Below is a small trained network, with its code and all its weights. Each question gives an input and a class and asks what happens when units are switched off, that is, made to give their printed mean instead of their output.

import numpy as np


def w(rows, s, z=0):
    codes = np.array(rows[::2]) - 128.0
    scale = np.full(codes.shape[1], s)
    scale[-1] = z or s
    return codes * scale


def f(y):
    return np.maximum(y, 0)


def log_softmax(a):
    a = a - a.max(-1, keepdims=True)
    return a - np.log(np.exp(a).sum(-1, keepdims=True))


def net(x, mask):
    res = np.array(x, float).reshape(1, 8) / 4 @ E
    y = f(res @ A[0][:, :-1].T + A[0][:, -1])
    res = res + np.where(mask, y, B[0][:, -1]) @ B[0][:, :-1]
    return log_softmax(res[-1] @ U[:, :-1].T + U[:, -1])


A, B = {}, {}
E = w([
[127,117,95,222],'x0',
[27,108,102,147],'x1',
[69,69,222,114],'x2',
[86,23,172,96],'x3',
[2,157,115,71],'x4',
[146,109,122,144],'x5',
[127,87,172,122],'x6',
[151,130,167,101],'x7',
],0.0076)
A[0] = w([
[180,171,93,88,198],'n1',
[26,87,219,60,243],'n2',
[98,67,55,194,92],'n3',
[255,36,58,50,134],'n4',
[198,196,34,84,253],'n5',
[36,203,10,240,174],'n6',
],0.0077,0.0048)
B[0] = w([
[123,113,98,71,190],'n1',
[131,86,94,65,255],'n2',
[141,103,88,135,158],'n3',
[120,19,135,145,193],'n4',
[143,85,1,35,237],'n5',
[191,78,56,116,227],'n6',
],0.011,0.0094)
U = w([
[109,195,180,234,3],'0',
[203,134,224,162,40],'1',
[180,80,94,254,175],'2',
[60,113,108,96,249],'3',
],0.0098,0.005)

Each question gives the input, the list of numbers given to net, and the class t.
The units are the neurons (one row each of A and B). Each row of codes is followed by its name. A weight is (code - 128) times the scale printed after its matrix; where a second scale follows, it is the last column's (A, B and U).
mask holds one flag per neuron, in row order. A switched-off neuron (its flag False) gives its mean, the last column of its row in B, instead of its output. The means were averaged over made-up inputs and are rounded, as every weight is.
A unit's drop is (log p(t) with every unit on - log p(t) with that unit switched off) / (log p(t) with every unit on - log p(t) with every unit switched off).
The circuit of an input: a set's keep is (log p(t) with only the set's units on - log p(t) with every unit switched off) / (log p(t) with every unit on - log p(t) with every unit switched off). Starting from all 6 units, units are removed one at a time, each time the one whose removal leaves the highest keep (on an exact tie, the one counted first), for as long as the keep stays at least 0.8.
circuit, biggest first: the units of the circuit, biggest drop first
unit that matters most: the unit with the biggest drop
k most important neurons: the k neurons with the biggest drops, biggest first
drop when u is switched off: that unit's drop, to one decimal
input [0,-5,3,5,-1,-2,8,6], class 1: circuit, biggest first => n5
input [5,2,-7,3,6,6,8,5], class 2: circuit, biggest first => n5, n1
input [-3,-1,-3,-3,-6,0,-4,5], class 3: 3 most important neurons => n5, n1, n6
input [-8,2,7,-3,-8,6,-2,3], class 1: 2 most important neurons => n5, n6
input [4,1,0,0,5,0,-8,0], class 2: circuit, biggest first => n6, n2
input [8,5,7,-4,2,6,7,-2], class 2: circuit, biggest first => n5, n6
input [3,-6,1,8,-6,-7,7,1], class 1: 3 most important neurons => n5, n6, n3
input [7,6,-6,3,8,-7,2,2], class 2: circuit, biggest first => n6, n5
input [-2,-7,7,-3,-2,-1,7,2], class 1: 2 most important neurons => n5, n6
input [8,1,6,-8,7,-3,-5,-6], class 2: drop when n6 is switched off => 0.5
input [4,-6,8,2,-3,-1,3,8], class 1: drop when n6 is switched off => 0.2
input [1,7,-1,-4,7,6,-8,-7], class 2: drop when n2 is switched off => 0.1
input [-4,-6,7,-1,-5,-4,7,-7], class 1: drop when n6 is switched off => 0.2
input [7,2,-8,8,4,-7,2,-8], class 2: unit that matters most => n6
